Each row has two labels, one from each of two sets.
[ 0.75  2.60  0.26  2.39  0.32 -1.59 -0.49 -0.98 -1.56  0.69  0.90  1.52
  0.12 -1.02 -0.08  0.12  4.54  1.36  2.23  1.11 -8.36 -0.45 -0.57 -0.03
  0.09  0.30  0.25] : [67] + H
[ 0.48  1.60 -0.44  0.08 -0.09 -2.24 -0.81 -1.13  0.65  0.67  0.88  0.94
 -0.82  0.56  0.83  0.64  2.81  0.90 -3.15 -0.26 -3.73 -2.06 -1.59 -1.05
  0.18 -1.39 -4.72] : [71] + H
[-0.56  1.92 -1.21  2.35  0.20 -5.65 -2.92 -1.06  1.22  0.67  0.41  0.52
 -1.50  1.59  0.26  0.90  5.41  2.44 -2.68  1.70  2.94 -0.15 -2.28  0.36
  0.51 -1.05  0.99] : [67] + H
[-0.28  3.06 -1.52  1.15  1.24 -5.79 -0.74 -0.90  0.89 -1.21 -0.15  0.35
 -1.32 -1.12  0.22  0.65  4.20  0.96 -1.36  2.97  2.99 -0.83 -3.24  0.28
  4.49 -3.37  1.51] : [67] + H
[-0.66  2.08  0.65  2.61  1.18 -2.23 -0.15 -0.68  0.38 -1.37 -0.71  1.15
 -0.87 -1.00  1.11  0.22  2.23  1.07  1.85  1.69  0.69  1.19  0.90 -0.75
  0.67  2.30 -0.30] : [61] + H
[-0.06 -0.09  0.19  0.36  2.44 -5.99 -0.19  0.03 -0.68 -1.50 -0.32  0.11
 -1.58 -0.77 -1.12  1.42  1.27 -0.02 -3.93 -1.11  1.69 -1.48 -0.38 -0.51
  0.92 -2.03 -0.69] : [67] + V
[ 1.23  2.64 -1.17  1.65 -1.07 -2.43 -1.82 -2.12  0.22 -0.07  0.11 -0.30
 -0.73  1.98 -0.48  0.72  7.08  1.37 -2.67  0.10  1.49 -1.29 -1.86  0.57
  0.97 -1.70  0.38] : [67] + H
[-0.74  1.06 -0.09  0.78 -0.53 -1.86 -1.82 -1.61  0.54  1.02 -0.31 -0.29
 -0.81 -1.26 -1.85 -0.23  4.44  0.68 -0.75 -0.58  1.11  0.95 -1.88  0.22
  0.57 -0.01  2.09] : [71] + H
[-0.19  1.77 -1.30  2.99  1.00 -4.94 -2.86 -0.14  0.99  0.53  0.37  0.88
 -2.16 -1.67  0.34  1.42  4.21 -3.03 -1.03  1.09  1.95 -0.39 -1.31 -0.02
  2.04 -2.93  1.66] : [67] + H
[-0.10  3.41 -1.46  0.44 -0.05 -5.14 -0.48 -0.69  1.08  0.24 -0.96 -0.84
 -1.12 -1.49 -0.12  1.06  2.56 -0.28 -4.48  0.81  2.17  2.00 -0.59 -2.49
  1.99 -2.09  0.18] : [67] + V
[ 0.59  3.57 -0.86  0.68  0.59 -4.59 -1.70 -0.70  1.99  2.41  0.05 -0.53
 -2.57  0.06  0.89  1.88  3.20  0.52 -7.11 -0.23  3.03 -2.20 -1.27 -0.48
  2.11 -3.31  2.63] : [67] + V
[ 0.55  1.19 -2.92 -0.09  0.19 -4.04 -2.36 -1.25 -0.29  2.43  0.48 -1.18
 -1.50 -1.65 -1.37 -2.37  0.82 -0.86 -6.66  0.81 -0.06 -2.52 -0.73 -0.55
  1.94 -0.28 -0.19] : [67] + V
[-0.49  3.85 -0.49  1.31  0.62  1.01 -2.86 -1.63  1.11  0.61  0.34  0.90
 -0.49  0.24 -0.07  0.37  1.97  0.09 -0.06 -1.34  0.72  1.05 -3.39  0.69
  0.44 -1.48  1.72] : [71] + H
[ 0.33  3.05 -1.82 -0.46  1.63 -6.42 -0.97 -1.12 -0.29  0.98 -0.48  0.15
 -1.78 -1.82 -0.84  1.08  1.07 -0.95 -4.05  0.45 -0.48 -0.89 -1.36 -1.15
  2.43 -0.88  0.89] : [71] + V
[ 0.52  1.25  2.37 -0.06 -0.66 -3.59 -2.05 -0.43 -1.22  3.79 -0.79 -0.52
 -0.90 -0.99  0.09  0.64  2.10  0.64 -4.03 -0.40  0.31 -1.35 -0.72 -1.18
  1.48 -1.44  0.39] : [66] + V
[-0.15  1.06  0.28  0.90 -2.08  4.23  0.48 -0.33 -0.12 -0.37 -0.18  0.74
  0.78  0.62 -0.89  0.26  2.29  0.60  2.77 -0.42  0.43  1.02 -2.31 -1.15
 -1.88  0.10  0.63] : [66] + H
[-0.10  0.88  0.31  1.89 -3.22  0.81  0.34 -0.21  0.23 -0.53  0.00  0.25
  1.20  0.60  0.66  0.75  4.04  1.12  2.57  0.28  1.25 -0.14 -1.58 -0.39
 -1.18 -0.68  1.20] : [67] + H
[-0.61  2.71 -1.67  2.69  2.12 -6.17 -4.45 -1.70  1.09 -0.21 -0.86  0.97
 -4.09 -1.75 -0.15 -0.25  2.42  1.38 -0.71  1.39  1.84 -2.00 -1.60 -0.41
  2.01 -1.90  1.81] : [67] + H
[-0.39  2.31 -1.79  1.35  1.18 -0.66 -2.91  0.18  0.59 -0.08  1.23  0.06
 -1.30 -1.47  1.03  0.60  3.15  3.51 -0.65  2.25  0.76 -0.64 -1.99 -0.61
 -0.33 -0.58  1.81] : [66] + H
[ 1.94  0.95 -4.30 -1.44  2.18 -6.01 -1.63 -2.05  1.19  0.89  1.65  0.19
 -2.18 -2.50  1.47  0.24 -2.93  0.81 -0.75  3.68 -0.30 -2.01 -0.05 -2.14
  1.89 -0.40  1.50] : [61] + Z
